[-44  38  11  50  35 -40 -15] -> buvus
[ 70 -65 -28 -81 -56  62  27] -> nuvi
[-84  72  26  92  61 -73 -26] -> taz
[-82  69  23  89  62 -72 -26] -> Vas
[ 85 -68 -23 -87 -57  72  22] -> rap
[  98  -86  -34 -109  -76  -40  -16] -> feg
[-103   88   33  111   75  -88  -32] -> ruv
[-103   91   36  115   79  -90  -37] -> vem
[ 64 -60 -25 -75 -50  57  23] -> Gos
[-77  70  31  85  57 -66 -25] -> loti
[ 76 -64 -24 -81 -57  65  26] -> sazev
[ 4 -6 -2 -9 -9  5  6] -> fom
which: [-6 -2 -9] : fom
tail: [-9  5] : [6]
which: [ 75 -64 -24 -80 -57  64  26] : sazev
which: [ 86 -70 -22 -87 -58  75  22] : rap
tail: [ 64 -60 -25 -75 -50] : [57 23]
present: [-109  -76] : yes

[-3  7 64 90] -> ruv
[  3  46 102  37] -> fom
[ 0  3 20 89] -> taz
[98 58  7 11] -> Vas
[ 1  0 12 76] -> feg
[ 40 102  39   5] -> buvus
[102  36  -2   0] -> rap
[100  54   4  -3] -> Gos
[82 14  0 -2] -> loti
[98 49  5  2] -> sazev
tail: [ 1  0 12] : [76]
which: [49  5] : sazev
which: [  4  46 101  37] : fom
rev: [ 37 102] : fom

[ 3 28 52 23]  nuvi
[-120   28   52   23]  sazev
[-63 -26  52  24]  Gos
which: [-120   28   52   23] : sazev
tail: [-120   28   52] : [23]
which: [-120   27   52   23] : sazev
tail: [-120   28] : [52 23]
present: [28 52] : yes
present: [ 3 28 52] : yes

[-64  74 -79  91]  sazev
[ 74 -87  99 -94]  taz
[ -95  117 -106   86]  Gos
[-64  75 -79  91]  fom
[-115  114 -105  109]  nuvi
[-72 107 -99  82]  ruv
[  93 -114   99  -80]  feg
[ -95  117 -107   86]  Vas
[ 108 -104   87  -87]  vem
[ -1  38 -31   2]  buvus
[ -87  108 -105   87]  rap
[ 38 -53  49 -38]  loti
tail: [ 108 -105] : [87]
tail: [ 117 -107] : [86]

[-20  15   1  -8   3   6 -11   0  -1  -8  28  46  29   7  -8  18  -5 -12
 -36  26 -24 -13  23 -36 -46 -26  19  10  -6  -4 -25  36  10] : sazev
[   0    6   -8  -13  -53 -125  -35   65   24  -30   90   61   -4  -12
  -61  -62 -105   -6  -10  -62   14  -64  -19  -26  -26  -19   36  -41
  -14  -24  -15   77  -28] : fom
[  9   0  17 -12  17  57  42 -48  -8  16 -53 -79 -12  16  18  10  49  57
  28  -6  -4  50 -18  54  50  19 -13 -22  22   0  37 -78  23] : rap
[-20  17  -3 -13 -14 -44 -18  24  16   8  57  67  14 -27 -27 -14 -47 -15
 -25   0   1 -36   2 -24 -54 -17  38   6 -23 -19 -29  57 -17] : taz
[   0    6   -8  -13  -53 -125  -35   65   24  -30   90   61   -4  -12
  -61  -62 -105   -6  -10  -62   14  -64  -19  -26  -26  -19   36  -41
  -14  -24  -15   77  -27] : ruv
[-18  14  -4 -11 -19 -59 -21  33  21   9  63  70   8 -34 -32 -24 -59 -16
 -21  -9   8 -44  -4 -21 -53 -14  39  39   6  19   8 -25  24] : Gos
[  9   0  17 -12  17  57  39 -48  -8  16 -53 -79 -12  16  18  10  49  10
  28  -6  -4  50 -18  54  50  19 -13  24  22   0  37 -78  23] : nuvi
[-18  14  -4 -11 -19 -59 -21  33  21   9  63  70   8 -34 -32 -24 -59 -16
 -21  -9   8 -44  -4 -21 -53 -14  39   2 -26 -21 -28  62 -23] : loti
[-18   7   4   0  12  19 -11  -4  -5 -13  15  39  29  16   0  25   8 -14
 -36  32 -29 -10  28 -37 -41 -26   8  12  -1   3 -22  26  17] : buvus
which: [-21  14   1  -8   3   7  -9  -2  -1  -8  28  46  31   5  -8  17  -6 -13
 -37  27 -24 -13  23 -36 -47 -27  18  10  -4  -4 -26  36   9] : sazev
which: [   0    6   -8  -13  -53 -125  -35   65   24  -30   90   61   -4  -12
  -61  -62 -105   -6  -10  -62   14  -64  -19  -26  -26  -19   36  -41
  -14  -24  -15   77  -27] : ruv

[ -18   -9   45   45   14  -26  -38   53   -1   21  -21  -57  -17  -30
  -41   -6   42   15  -47  -25   43  -32  -74  -21   33  -54    6   28
  -28   27   40  -39  -10    6   12  -15   46  -31   -2  -46 -101  -23] -> feg
[ 44 -17  21  28  34 -39  -8  26   1 -13  50 -54 -41  -3 -10  53 -29 -13
  31  37 -25 -19 -15 -25 -60 -19 -18  33  29 -82  16   0  58 -48 -52  -9
 -11  15  29 -31 -73  -3] -> rap
[-38  48 -51  -9 -28  56   0 -18  -8  74  14 -53  35 -40 -19   0  16 -47
 -27  -5  -2 -14  -2  -7  50  27   3  14  15  43 -33  13 -12 -66  67  -7
  55 -34 -19 -19 -46  34] -> loti
[-34  64  27  25 -10  -6 -17  60  43 -16 -43 -78   3  67 -15  16  17  25
  20 -25 -10   2  48 -22  17  52 -15 -12  35  23 -58 -97 -13 -39   8 -38
   3 -38 -57 -21  -3   1] -> sazev
[-39  16  13 -22 -14  49 -26  22  25   2 -44  -7  19  26 -50 -55  33   6
   6 -15 -29 -11  62   4  25  28   7 -47   5  58 -16 -35 -10  26 -11 -31
  34 -20 -79  16  24 -24] -> nuvi
[-16 -70  41  73  -6 -14 -23  38  14  -2 -23   0  23  80  -8   8 -12   6
 -39 -40  10  34 -17   4  30   9   3  10  65 -31  58 -23 -38  44  60  70
  10 -36  14  37 -75  45] -> taz
which: [ -18   -8   45   46   13  -27  -38   53    0   22  -20  -57  -17  -31
  -41   -4   42   15  -46  -26   42  -32  -74  -20   31  -54    5   27
  -27   27   41  -39  -10    4   10  -14   45  -32   -3  -45 -100  -23] : feg
tail: [-8 74 14] : [-53  35 -40 -19   0  16 -47 -27  -5  -2 -14  -2  -7  50  27   3  14  15
  43 -33  13 -12 -66  67  -7  55 -34 -19 -19 -46  34]
which: [16 13] : nuvi

[  40  -51  -22   21   41   34 -100   67   71  -22] : sazev
[-63  56  45  36 -54  56  53 -62  13   1] : fom
[  40  -51  -22   21   41   35 -100   67   71  -22] : taz
[-63  56  45  36 -54  56  53 -52  13   1] : loti
which: [  40  -51  -22   21   41   34 -100   67   71  -22] : sazev
present: [ 45  36 -54] : yes
present: [-63  56  45  36 -54] : yes
which: [ -51  -22   21   41   34 -100   67   71] : sazev
tail: [ -22   21   41   34 -100] : [ 67  71 -22]

[-101  -60   94   69  -56   57]  fom
[-104  -98  113  108  -99  102]  ruv
[-101  -46   94   69  -60   57]  Vas
[-101  -60   94   69  -46   57]  Gos
which: [-101  -60   94   69  -46   57] : Gos
which: [-60  94  69 -46  57] : Gos

